Below is a small trained network, with its code and all its weights. Each question gives an input and a class and asks what happens when units are switched off, that is, made to give their printed mean instead of their output.

import numpy as np


def w(rows, s, z=0):
    codes = np.array(rows[::2]) - 128.0
    scale = np.full(codes.shape[1], s)
    scale[-1] = z or s
    return codes * scale


def f(y):
    return np.maximum(y, 0)


def log_softmax(a):
    a = a - a.max(-1, keepdims=True)
    return a - np.log(np.exp(a).sum(-1, keepdims=True))


def net(x, mask):
    res = np.array(x, float).reshape(1, 6) / 4 @ E
    y = f(res @ A[0][:, :-1].T + A[0][:, -1])
    res = res + np.where(mask, y, B[0][:, -1]) @ B[0][:, :-1]
    return log_softmax(res[-1] @ U[:, :-1].T + U[:, -1])


A, B = {}, {}
E = w([
[182,115,144,255],'x0',
[22,95,111,50],'x1',
[10,239,48,189],'x2',
[126,124,125,126],'x3',
[135,133,130,128],'x4',
[125,126,128,131],'x5',
],0.0066)
A[0] = w([
[104,134,73,208,96],'n0',
[104,122,154,140,3],'n1',
[152,79,164,223,221],'n2',
[113,69,128,68,76],'n3',
[145,154,9,214,121],'n4',
[69,193,104,133,112],'n5',
[53,184,137,108,140],'n6',
],0.011,0.0054)
B[0] = w([
[160,210,54,13,201],'n0',
[78,39,187,46,128],'n1',
[227,75,138,121,254],'n2',
[187,151,1,103,169],'n3',
[222,193,54,72,234],'n4',
[49,167,141,236,205],'n5',
[45,146,72,165,203],'n6',
],0.0082,0.0078)
U = w([
[154,65,246,47,254],'0',
[155,142,94,82,191],'1',
[113,194,126,175,150],'2',
[40,156,166,169,2],'3',
[194,95,192,202,33],'4',
],0.012,0.0043)

Each question gives the input, the list of numbers given to net, and the class t.
The units are the neurons (one row each of A and B). Each row of codes is followed by its name. A weight is (code - 128) times the scale printed after its matrix; where a second scale follows, it is the last column's (A, B and U).
mask holds one flag per neuron, in row order. A switched-off neuron (its flag False) gives its mean, the last column of its row in B, instead of its output. The means were averaged over made-up inputs and are rounded, as every weight is.
A unit's drop is (log p(t) with every unit on - log p(t) with that unit switched off) / (log p(t) with every unit on - log p(t) with every unit switched off).
The circuit of an input: a set's keep is (log p(t) with only the set's units on - log p(t) with every unit switched off) / (log p(t) with every unit on - log p(t) with every unit switched off). Starting from all 7 units, units are removed one at a time, each time the one whose removal leaves the highest keep (on an exact tie, the one counted first), for as long as the keep stays at least 0.8.
units of the circuit, in order: the units of the circuit, biggest drop first
k most important neurons: the k neurons with the biggest drops, biggest first
drop of u: that unit's drop, to one decimal
input [-3,-8,-4,-6,4,5], class 0: units of the circuit, in order -> [n5 n6 n4]
input [7,-4,2,2,-2,8], class 1: 3 most important neurons -> [n0 n4 n5]
input [7,-5,3,6,-1,4], class 1: 2 most important neurons -> [n0 n4]
input [4,5,0,4,3,-4], class 0: units of the circuit, in order -> [n5 n4 n3]
input [2,-8,8,3,1,7], class 1: 3 most important neurons -> [n4 n0 n2]
input [0,2,4,7,-5,-7], class 3: most important neuron -> [n2]
input [6,-4,7,-3,-5,2], class 1: units of the circuit, in order -> [n4 n0]
input [-4,-3,-4,-6,2,-4], class 0: units of the circuit, in order -> [n4 n6]
input [0,-7,-2,5,4,4], class 0: 3 most important neurons -> [n5 n6 n3]
input [-3,5,1,8,-3,5], class 3: 4 most important neurons -> [n4 n2 n0 n6]
input [8,5,-4,0,-8,-5], class 0: 2 most important neurons -> [n5 n6]
input [-5,8,4,-5,2,4], class 3: drop of n0 -> 0.0
input [5,-8,7,-8,-7,-8], class 1: drop of n0 -> 0.2
input [-4,2,5,7,4,-7], class 3: drop of n4 -> 0.1
input [-4,-7,-5,-4,-6,5], class 0: most important neuron -> [n5]
